[[  9 -38 -25   6 -34 -33 -30   1 -29  15 -26 -39  -3  -1  14   3]
 [-39  31  27 -36  32  31  43   1  34  -7  30  40  29 -34 -13   1]]
->
[[  9 -39]
 [-38  31]
 [-25  27]
 [  6 -36]
 [-34  32]
 [-33  31]
 [-30  43]
 [  1   1]
 [-29  34]
 [ 15  -7]
 [-26  30]
 [-39  40]
 [ -3  29]
 [ -1 -34]
 [ 14 -13]
 [  3   1]]

[[-20 -12   2  24  20 -23  20 -29]
 [-15 -16 -14 -34 -19  10  11 -25]
 [ -3  -4 -16  35 -11  33  -3  -9]
 [  4  17  -3  22  -7  21 -21  -2]
 [ 26 -16 -17 -22  24   2  16 -19]
 [ 22  17  11  16  32 -16 -17  27]
 [  4 -24  -7   3 -16 -20   3  21]
 [-19  33   1 -22 -30 -15  12   4]
 [ 18 -10  20   7 -18  30 -29  12]
 [ 20  32 -11 -39  16  -9  24  16]]
->
[[-20 -15  -3   4  26  22   4 -19  18  20]
 [-12 -16  -4  17 -16  17 -24  33 -10  32]
 [  2 -14 -16  -3 -17  11  -7   1  20 -11]
 [ 24 -34  35  22 -22  16   3 -22   7 -39]
 [ 20 -19 -11  -7  24  32 -16 -30 -18  16]
 [-23  10  33  21   2 -16 -20 -15  30  -9]
 [ 20  11  -3 -21  16 -17   3  12 -29  24]
 [-29 -25  -9  -2 -19  27  21   4  12  16]]

[[ -9 -16 -11 -28 -13 -10  -2 -22  -3  40  -6  -9   1  -3   9   3]
 [-29  -2 -14 -40 -19  -6  -9 -21  -4  -8  -7 -15  -6 -34   6   3]]
->
[[ -9 -29]
 [-16  -2]
 [-11 -14]
 [-28 -40]
 [-13 -19]
 [-10  -6]
 [ -2  -9]
 [-22 -21]
 [ -3  -4]
 [ 40  -8]
 [ -6  -7]
 [ -9 -15]
 [  1  -6]
 [ -3 -34]
 [  9   6]
 [  3   3]]

[[-23  13  -1]
 [  6 -15  35]
 [ 12  12  37]
 [ 24 -12   8]]
->
[[-23   6  12  24]
 [ 13 -15  12 -12]
 [ -1  35  37   8]]

[[ -8   0   1  28 -14   1   4   0]
 [-25   0   5  -4 -24   1   1   0]
 [-22   0   0  26 -24   1   1   9]
 [-25   0   3   7 -24   1  11  -6]
 [-25   0   1 -12 -24   1  -2   9]
 [-28   0  -2  11 -32   1 -18  25]
 [-25   0   1 -26 -23   1   1   9]
 [-22  -3  -3  -9 -34   1   1   9]
 [-39   0   1 -19 -39   1  -3  11]
 [-25   0   1 -13 -39   1   1   9]]
->
[[ -8 -25 -22 -25 -25 -28 -25 -22 -39 -25]
 [  0   0   0   0   0   0   0  -3   0   0]
 [  1   5   0   3   1  -2   1  -3   1   1]
 [ 28  -4  26   7 -12  11 -26  -9 -19 -13]
 [-14 -24 -24 -24 -24 -32 -23 -34 -39 -39]
 [  1   1   1   1   1   1   1   1   1   1]
 [  4   1   1  11  -2 -18   1   1  -3   1]
 [  0   0   9  -6   9  25   9   9  11   9]]

[[ 38   3 -36 -12 -38  10]
 [ 35   9 -14 -16  -8  -9]]
->
[[ 38  35]
 [  3   9]
 [-36 -14]
 [-12 -16]
 [-38  -8]
 [ 10  -9]]
---
[[ 23  -3 -27  14 -27  -6   5  32 -29  18 -24 -23]
 [ 33 -34  28  32 -33 -17 -37   8  31  36  18  20]
 [ 13  15  34  36 -18 -15 -12 -31   3 -34 -19 -40]
 [ -7  21   8  23   2  20  28 -17  11 -26 -22 -42]
 [-11 -35  -6  -5 -15 -26 -20  15  22  21  29  38]]
->
[[-11 -35  -6  -5 -15 -26 -20  15  22  21  29  38]
 [ -7  21   8  23   2  20  28 -17  11 -26 -22 -42]
 [ 13  15  34  36 -18 -15 -12 -31   3 -34 -19 -40]
 [ 23  -3 -27  14 -27  -6   5  32 -29  18 -24 -23]
 [ 33 -34  28  32 -33 -17 -37   8  31  36  18  20]]

[[ 32 -45   6 -28 -13 -18  46  13  25   7 -42  17 -14]
 [ 42  42   7  -3   4  15 -51  46 -19   7  10 -11 -18]
 [ 21 -23  -9 -46  -3 -34   6  -9  -4  40 -39 -43   2]]
->
[[ 21 -23  -9 -46  -3 -34   6  -9  -4  40 -39 -43   2]
 [ 32 -45   6 -28 -13 -18  46  13  25   7 -42  17 -14]
 [ 42  42   7  -3   4  15 -51  46 -19   7  10 -11 -18]]

[[-31 -15  19 -11 -12 -21]
 [ -4   4 -12  -8  -6 -26]
 [ 13  10 -17   9  25 -12]
 [-20   1   5  -5  -7 -31]
 [-15  40   5  22  -2 -30]
 [ -7  11  -2   3   0 -20]
 [-32 -21  21  -8   6 -27]
 [-18   0  12  -3 -14 -11]
 [ 11  -1  -6   6  20   6]
 [-13  14   3   4  -6 -23]]
->
[[-32 -21  21  -8   6 -27]
 [-31 -15  19 -11 -12 -21]
 [-20   1   5  -5  -7 -31]
 [-18   0  12  -3 -14 -11]
 [-15  40   5  22  -2 -30]
 [-13  14   3   4  -6 -23]
 [ -7  11  -2   3   0 -20]
 [ -4   4 -12  -8  -6 -26]
 [ 11  -1  -6   6  20   6]
 [ 13  10 -17   9  25 -12]]

[[-38  28]
 [-30  33]
 [-11  18]
 [ -3 -28]
 [-18  20]
 [-31   8]
 [ 34 -13]
 [-44  34]]
->
[[-44  34]
 [-38  28]
 [-31   8]
 [-30  33]
 [-18  20]
 [-11  18]
 [ -3 -28]
 [ 34 -13]]

[[ 16  21]
 [-29 -25]
 [-36 -42]
 [  8  32]
 [ -6  16]
 [-18 -29]
 [  2 -22]
 [ -5  24]
 [-20 -22]]
->
[[-36 -42]
 [-29 -25]
 [-20 -22]
 [-18 -29]
 [ -6  16]
 [ -5  24]
 [  2 -22]
 [  8  32]
 [ 16  21]]

[[ -9  20   4  19  12  35]
 [-11  31  -5  10   3  45]
 [ 22 -10  26  35  -2 -51]
 [-12  18 -20  40   0  14]
 [-20 -35  25 -41  21  19]
 [-38  25  -4 -25 -40  -2]
 [ 27 -39  -7  -1   2  45]]
->
[[-38  25  -4 -25 -40  -2]
 [-20 -35  25 -41  21  19]
 [-12  18 -20  40   0  14]
 [-11  31  -5  10   3  45]
 [ -9  20   4  19  12  35]
 [ 22 -10  26  35  -2 -51]
 [ 27 -39  -7  -1   2  45]]
